Here is a tiny trained network, its code and every weight. The questions are about switching its units off for an input and a target symbol, where a switched-off unit gives its printed mean instead of its output.

import numpy as np


def w(rows, s, z=0):
    codes = np.array(rows[::2]) - 128.0
    scale = np.full(codes.shape[1], s)
    scale[-1] = z or s
    return codes * scale


def norm(h):
    return h / np.sqrt((h * h).mean(-1, keepdims=True) + 1e-5)


def f(y):
    return y / 2 * (1 + np.tanh(0.7978845608 * (y + 0.044715 * y**3)))


def softmax(a):
    e = np.exp(a - a.max(-1, keepdims=True))
    return e / e.sum(-1, keepdims=True)


def log_softmax(a):
    a = a - a.max(-1, keepdims=True)
    return a - np.log(np.exp(a).sum(-1, keepdims=True))


def net(x, mask):
    ids = ['ΠΣβγεηθω'.index(c) for c in x.split()]
    T = len(ids)
    res = E[ids] + P[:T]
    r = norm(res)
    for j in range(2):
        rows = slice(2 * j, 2 * j + 2)
        q, k, v = (r @ M[0][rows].T for M in (Q, K, V))
        z = softmax(np.where(np.tri(T) > 0, q @ k.T / 2**0.5, -1e9)) @ v
        o = O[0][rows]
        res = res + np.where(mask[j], z, o[:, -1]) @ o[:, :-1]
    y = f(norm(res) @ A[0][:, :-1].T + A[0][:, -1])
    res = res + np.where(mask[2:6], y, B[0][:, -1]) @ B[0][:, :-1]
    return log_softmax(norm(res)[-1] @ U[:, :-1].T + U[:, -1])


Q, K, V, O, A, B = {}, {}, {}, {}, {}, {}
E = w([
[142,133,196,77,75,2,84],'Π',
[120,199,42,73,144,81,213],'Σ',
[125,126,190,109,202,80,131],'β',
[121,182,43,86,130,122,217],'γ',
[101,164,13,110,105,107,164],'ε',
[51,128,228,204,168,85,149],'η',
[11,109,209,217,191,73,135],'θ',
[131,53,174,243,92,111,144],'ω',
],0.0056)
P = w([
[175,91,216,155,131,217,36],'0',
[44,253,158,181,146,101,109],'1',
[74,225,117,218,143,105,110],'2',
[89,195,87,214,143,81,107],'3',
[91,182,89,212,138,87,118],'4',
[100,171,76,200,134,75,115],'5',
[103,167,79,197,132,68,120],'6',
[118,158,74,200,131,60,122],'7',
[118,162,81,187,119,63,129],'8',
[131,170,96,185,116,58,143],'9',
[135,164,97,178,113,49,143],'10',
[147,161,100,170,107,48,147],'11',
[137,164,108,159,106,56,147],'12',
],0.0043)
Q[0] = w([
[66,42,250,185,84,72,63],'h0',
[128,14,250,157,100,189,47],'h0',
[102,65,225,107,127,158,2],'h1',
[94,188,11,109,166,140,214],'h1',
],0.0059)
K[0] = w([
[50,93,157,238,51,17,198],'h0',
[33,167,8,224,55,41,225],'h0',
[3,201,16,163,60,44,173],'h1',
[202,152,139,66,171,148,37],'h1',
],0.006)
V[0] = w([
[90,197,54,175,212,175,226],'h0',
[19,55,62,176,19,223,55],'h0',
[165,3,120,165,175,111,202],'h1',
[81,203,149,127,225,84,86],'h1',
],0.0058)
O[0] = w([
[235,205,63,147,135,106,169,110],'h0',
[137,99,38,47,215,223,90,195],'h0',
[90,140,84,136,1,121,180,94],'h1',
[155,168,164,111,77,30,75,253],'h1',
],0.0068,0.0026)
A[0] = w([
[80,33,176,112,115,188,74,4],'n0',
[151,76,3,148,71,142,212,2],'n1',
[219,191,21,70,57,95,116,16],'n2',
[212,203,186,164,217,80,81,42],'n3',
],0.0064,0.0034)
B[0] = w([
[36,219,147,196,151,157,71,128],'n0',
[151,141,175,31,76,103,237,158],'n1',
[107,144,177,181,144,241,59,150],'n2',
[2,109,201,160,181,123,79,252],'n3',
],0.0068,0.0042)
U = w([
[33,38,249,153,203,201,45,191],'Π',
[205,133,146,233,176,60,98,160],'Σ',
[170,52,176,91,15,30,229,157],'β',
[225,236,127,178,202,239,153,94],'γ',
[221,76,45,45,236,192,52,195],'ε',
[78,216,33,93,44,119,107,3],'η',
[127,229,53,89,60,184,55,57],'θ',
[18,71,78,1,117,171,222,115],'ω',
],0.0065,0.0054)

Each question gives the input, a string of symbols that net reads in full, and the target symbol t.
The units are the heads (2 rows each of Q, K, V and O) and the neurons (one row each of A and B). Each row of codes is followed by its name. A weight is (code - 128) times the scale printed after its matrix; where a second scale follows, it is the last column's (O, A, B and U).
mask holds one flag per unit, heads first, then neurons. A switched-off unit (its flag False) gives its mean, the last column of its rows in O or B, instead of its output. The means were averaged over made-up inputs and are rounded, as every weight is.
A unit's drop is (log p(t) with every unit on - log p(t) with that unit switched off) / (log p(t) with every unit on - log p(t) with every unit switched off).
The circuit of an input: a set's keep is (log p(t) with only the set's units on - log p(t) with every unit switched off) / (log p(t) with every unit on - log p(t) with every unit switched off). Starting from all 6 units, units are removed one at a time, each time the one whose removal leaves the highest keep (on an exact tie, the one counted first), for as long as the keep stays at least 0.8.
circuit, biggest first: the units of the circuit, biggest drop first
most important unit: the unit with the biggest drop
top k neurons: the k neurons with the biggest drops, biggest first
heads that matter: for each layer, one digit per head in row order, 1 if its drop is at least 0.15 and else 0, layers parted by /
drop of u: that unit's drop, to one decimal
input γ Π γ θ ε ε, target γ: top 2 neurons -> (n2 n1)
input ω ω θ Π Π Σ, target ω: circuit, biggest first -> (h1 h0)
input ω γ ω Σ γ β ω ε ω ε ω Π ε, target ω: circuit, biggest first -> (h1 h0)
input ε β ω ε, target ε: heads that matter -> 10
input θ ε Σ, target θ: circuit, biggest first -> (n3 h1 n2)
input θ γ ε ε Π ε θ ε ε ω θ γ, target θ: heads that matter -> 01
input ω ε θ ω γ γ Σ ε γ, target ω: heads that matter -> 11
input θ Σ ω γ ω ε ε Π ε η Σ β ε, target θ: heads that matter -> 00
input θ β β θ, target Σ: most important unit -> h0
input η Π ε ε θ Π Σ ω Π Σ γ ω ω, target β: circuit, biggest first -> (h1 n3)
input ω θ ω, target Σ: circuit, biggest first -> (h1 n3 h0)
input ω η ω, target Σ: top 3 neurons -> (n3 n2 n0)
input β β β Π Π ω β ω ω Σ γ, target β: drop of h0 -> 2.0
input Σ Π Π ω ε, target Σ: drop of h0 -> 0.9
input ω ω ω Π ε ω ε, target ω: drop of h1 -> 0.6
input β β θ θ ω Π ε γ ε γ β, target β: top neuron -> (n2)
